Read these off the table that follows. Indices start at 1.
1) The entry directly above 0.157?
2) The minimum?
3) The entry directly above 0.108?
4) The top entry of the column that holds the smallest entry?
5) The entry at row 3, column 1?
6) The entry at row 3, column 3?
7) The entry directly below the smallest entry?
8) The entry just right of 0.052?
-0.085,0.115,0.146,0.027,-0.185,-0.087,0.132,-0.050,0.187,0.139,-0.167,-0.025,0.148,0.047,-0.121
-0.006,-0.238,0.136,0.145,0.100,0.157,-0.151,-0.191,0.160,0.168,0.098,0.185,-0.166,-0.177,0.026
-0.072,-0.190,0.131,0.070,-0.205,-0.137,0.195,-0.011,0.154,-0.119,-0.224,-0.032,-0.111,0.035,-0.056
-0.108,-0.043,-0.176,-0.212,-0.040,0.179,-0.004,-0.134,-0.044,-0.134,-0.084,-0.076,0.130,-0.131,0.035
-0.225,-0.123,0.179,-0.067,0.125,0.139,0.027,0.042,0.175,0.034,0.132,0.097,-0.198,-0.099,-0.115
0.194,-0.050,-0.127,-0.099,-0.139,0.066,0.156,-0.059,0.108,0.002,-0.015,0.160,-0.222,-0.235,-0.173
0.141,0.043,0.024,-0.176,-0.207,0.045,0.036,-0.184,0.036,-0.153,-0.121,-0.117,0.055,0.105,0.090
0.057,0.098,-0.161,-0.025,0.012,0.074,0.103,0.080,-0.164,0.152,0.073,0.097,0.052,0.118,-0.165
0.074,0.174,-0.057,-0.203,0.040,0.172,0.003,0.036,-0.165,-0.157,0.115,0.093,0.192,-0.164,-0.034
-0.022,-0.058,-0.074,-0.133,-0.081,-0.166,0.152,-0.158,0.186,-0.129,-0.133,-0.071,-0.219,-0.059,0.050
1) -0.087
2) -0.238
3) 0.175
4) 0.115
5) -0.072
6) 0.131
7) -0.190
8) 0.118

Questions about the matrix below.
1) What is the 3rd entry in reading order?
2) What is the first entry in reading order?
3) What is the third largest entry?
4) What is the entry just right of 4.82?
5) What is the entry just right of 0.08?
6) What is the maximum?
7) What is the entry just left of 4.02?
8) What is the entry just left of 5.08?
array([[ 10.50,   6.45,   7.64,   7.64,   6.72,   0.08,   2.78,   4.06,
          6.41,   5.63,   5.26,   4.76,   0.28,   1.93,   4.17,   3.64],
       [ -0.41,   7.53,   6.97,   6.97,   5.08,  -5.69, -23.43,  -4.89,
         13.75, -16.69,   1.13,  -6.42, -16.33,  -4.78,  17.76,  -2.83],
       [ -4.38,  -9.85,   3.64,   3.64,  -3.31,  13.40,   0.78,   4.62,
         12.96,   1.23,  -5.66,   6.31,  20.38,   0.16,  10.47,   4.08],
       [  1.54,   1.84,  -1.56,  -1.56,  -2.00,   5.26,   1.63,   6.91,
          6.79,   3.90,   4.90,   4.02,   6.79,   3.82,   5.09,   4.94],
       [ 10.26,  -8.38,   0.84,   0.84,   1.92,   3.74,   6.40,  -3.31,
          1.78,   4.23,   7.85,  16.26,   9.89,   8.76,   6.10,  -2.91],
       [  2.79,   1.64,   6.55,   6.55,   7.20,   6.53,  11.24,   1.74,
          3.30,   4.82,  -6.05,  -1.17,   1.00,  13.51,  15.45,  -0.57]])
1) 7.64
2) 10.50
3) 16.26
4) -6.05
5) 2.78
6) 20.38
7) 4.90
8) 6.97

m =
[[-27  71  70  -3  23  -9]
 [ 31 -72 -59 -30   6  15]
 [ 35 -72 -12 -53  60   9]
 [ 25 -69 -70  19 -36   4]
 [ -8   0 -30  81 -75 -15]
 [ -1 -11 -39  43 -53  -3]]
Rows and columns are numbered from 1.
The top-left entry? -27
The entry just left of 43 is -39
The bottom entry of the column that holds the smallest entry? -53
The entry in row 2 and column 1 is 31
The entry just right of 31? -72
The entry directly above -59: 70
The entry directly above 0 -> -69
The entry just left of the smallest entry? 81
The entry in the bottom-right corner? -3
The top-right entry? -9
The entry at row 3, column 1 -> 35
The entry just right of the smallest entry? -15
The entry in row 1 and column 2: 71
The entry directly above the largest entry is 19

Questions about the table below. Rows and columns are numbered from 1.
1) Report the entry in the top-right corner.
2) Report the entry in row 1 and column 1.
3) Report the bottom-left entry.
4) Report the entry directly below the smallest entry.
5) Report the entry directly above the largest entry.
6) Report the entry just left of the largest entry.
7) Report the bottom entry of the column that holds the smallest entry.
8) Report the entry in row 1 and column 3.
[[45, 59, 45, 29, 37, 39, 60, 31, 38, 63, 28, 73],
 [23, 21, 58, 57, 70, 65, 31, 50, 50, 27, 61, 73],
 [34, 40, 40, 42, 76, 48, 46, 45, 46, 41, 41, 57],
 [47, 71, 28, 20, 46, 26, 69, 30, 35, 72, 16, 65],
 [44, 24, 36, 65, 34, 46, 22, 70, 52, 29, 73, 55],
 [35, 20, 56, 65, 35, 59, 23, 60, 51, 28, 73, 71],
 [40, 38, 31, 48, 64, 43, 38, 55, 47, 37, 49, 50],
 [70, 58, 67, 27, 53, 52, 64, 22, 40, 55, 23, 29],
 [50, 49, 73, 34, 40, 59, 55, 24, 40, 53, 34, 65],
 [40, 65, 35, 27, 29, 31, 62, 33, 36, 69, 26, 83],
 [20, 26, 9, 61, 62, 35, 24, 76, 51, 30, 67, 72],
 [52, 31, 35, 53, 75, 47, 34, 60, 51, 26, 53, 22],
 [46, 48, 31, 40, 56, 37, 48, 48, 44, 47, 39, 51]]
1) 73
2) 45
3) 46
4) 35
5) 65
6) 26
7) 31
8) 45
